data = [8 7 3 7 4 7 8 1 4]
The first entry from the right -> 4
The second entry from the right is 1
The entry at the centre?
A: 4

[[-0.137 -0.090 -0.200  0.027  0.089 -0.042 -0.159 -0.040 -0.183 -0.111
  -0.160 -0.166 -0.021]
 [ 0.083 -0.224  0.078  0.162 -0.089  0.073 -0.178 -0.018  0.034  0.077
  -0.202 -0.196  0.078]
 [ 0.110 -0.041  0.123 -0.072 -0.143 -0.047  0.038 -0.004  0.132  0.092
   0.036  0.038 -0.035]
 [-0.132  0.118 -0.136 -0.166  0.041 -0.107  0.072 -0.035 -0.100 -0.122
   0.090  0.085 -0.107]
 [-0.142  0.173  0.119  0.049 -0.114  0.190  0.153 -0.132 -0.051 -0.196
   0.156  0.184  0.044]
 [-0.153  0.157 -0.096 -0.148  0.011 -0.054  0.108 -0.062 -0.102 -0.157
   0.126  0.128 -0.094]
 [-0.047 -0.176 -0.145  0.043  0.044 -0.059 -0.202 -0.014 -0.111 -0.019
  -0.211 -0.220 -0.012]
 [ 0.139 -0.117  0.075 -0.078 -0.118 -0.102 -0.034  0.022  0.128  0.137
  -0.039 -0.045 -0.051]
 [ 0.137 -0.170  0.014 -0.079 -0.080 -0.143 -0.097  0.038  0.099  0.151
  -0.104 -0.115 -0.061]]
Which number is the median of all entries?
A: -0.042
The entry just right of the smallest entry -> 0.078
Which number is the entry just left of 0.041?
A: -0.166
The entry just right of 0.132 is 0.092
Which number is the entry just right of the centre entry?
A: -0.132
Which number is the entry just right of -0.080?
A: -0.143
Which number is the 2nd smallest entry?
A: -0.220
The entry just left of 0.099 is 0.038
The entry just left of the centre entry -> 0.190
Which number is the entry just right of the largest entry?
A: 0.153
Which number is the first entry in reading order?
A: -0.137
The entry just left of the largest entry -> -0.114
The fifth entry in reading order: 0.089
Which number is the entry just left of 0.157?
A: -0.153
Which number is the entry just right of -0.079?
A: -0.080
Which number is the second entry in reading order?
A: -0.090
The entry just left of -0.018 is -0.178

[[-16.7  -3.9   7.6 -13.5  15.9 -39.5  36.2  29.0  24.0  32.9]
 [ -8.1  29.4 -39.5  28.3  23.6   7.3 -15.9  -3.5 -22.2  -5.1]
 [-27.4  19.1  12.9 -55.9  10.7  51.0 -21.5  36.0   4.9 -50.1]
 [-23.0  -3.1   7.7 -11.2  19.3 -35.0  46.4  24.9  28.1  31.8]
 [-20.3   8.9  16.3 -25.4  15.4 -21.4  40.2  21.8  36.4  26.3]
 [ 45.8 -48.2  19.8   3.5 -39.2 -32.2  11.9 -34.5   8.8  32.8]
 [-21.4  28.9 -19.1  13.5  19.1  38.4 -26.0   4.4 -32.2 -38.3]
 [ 46.3 -52.0  27.6 -14.9 -50.8 -21.5  12.0 -26.8  12.6  24.6]
 [ -8.7   5.7  -3.9  -1.0  24.8 -25.5  25.2  13.0   8.5  38.7]
 [ 26.8  -4.1 -25.6  22.5 -20.0  33.2 -72.6 -34.6 -43.8 -37.7]
 [ 50.4 -70.8  34.6 -10.4 -75.1 -15.7  -1.5 -33.9   8.3  23.5]
 [ 12.8  -6.2 -36.2  38.9   5.6 -43.8  13.8 -10.9  -9.3  47.2]
 [-27.4  16.7  31.7 -60.3   4.6  65.3 -12.8  31.2  17.4 -49.7]
 [ 15.8 -25.6  38.1 -28.4 -36.7  16.5  -4.4  -0.6  19.9  -8.2]
 [ 48.5 -55.5  36.4 -16.5 -58.4  -8.3   3.2 -16.6  18.5  13.5]]
The largest entry in the first column is 50.4
Give the top entry of the column that holds the smallest entry.
Answer: 15.9
The entry directly above the smallest entry -> -20.0
The bottom entry of the column that holds the smallest entry is -58.4
Give the entry directly below the largest entry.
Answer: 16.5
The entry just right of the largest entry is -12.8
Give the entry in the bottom-left corner.
Answer: 48.5
The third-last entry, reading row by row is -16.6
The entry directly above the largest entry -> -43.8
The third entry on the diagonal from the top-right corner -> 36.0
Give the fourth-last entry, reading row by row.
Answer: 3.2
The entry just right of -60.3: 4.6
The top-left entry -> -16.7
The entry directly below 7.7 is 16.3
The entry just left of 15.4 -> -25.4
Give the second smallest entry.
Answer: -72.6
The entry in the bottom-right corner is 13.5
Give the smallest entry in the last column.
Answer: -50.1
The smallest entry in the first row is -39.5
The maximum is 65.3
The fifth entry from the end, reading row by row is -8.3
Give the entry directly above -50.8.
Answer: 19.1
Give the entry just left of the smallest entry.
Answer: -10.4
The fourth entry, reading row by row: -13.5
Give the entry directly below -50.1.
Answer: 31.8
The last entry in the row that holds the smallest entry: 23.5
Give the entry directly below 24.0.
Answer: -22.2
Give the entry just right of -1.0.
Answer: 24.8
Give the entry in the top-right corner.
Answer: 32.9
Give the third smallest entry.
Answer: -70.8
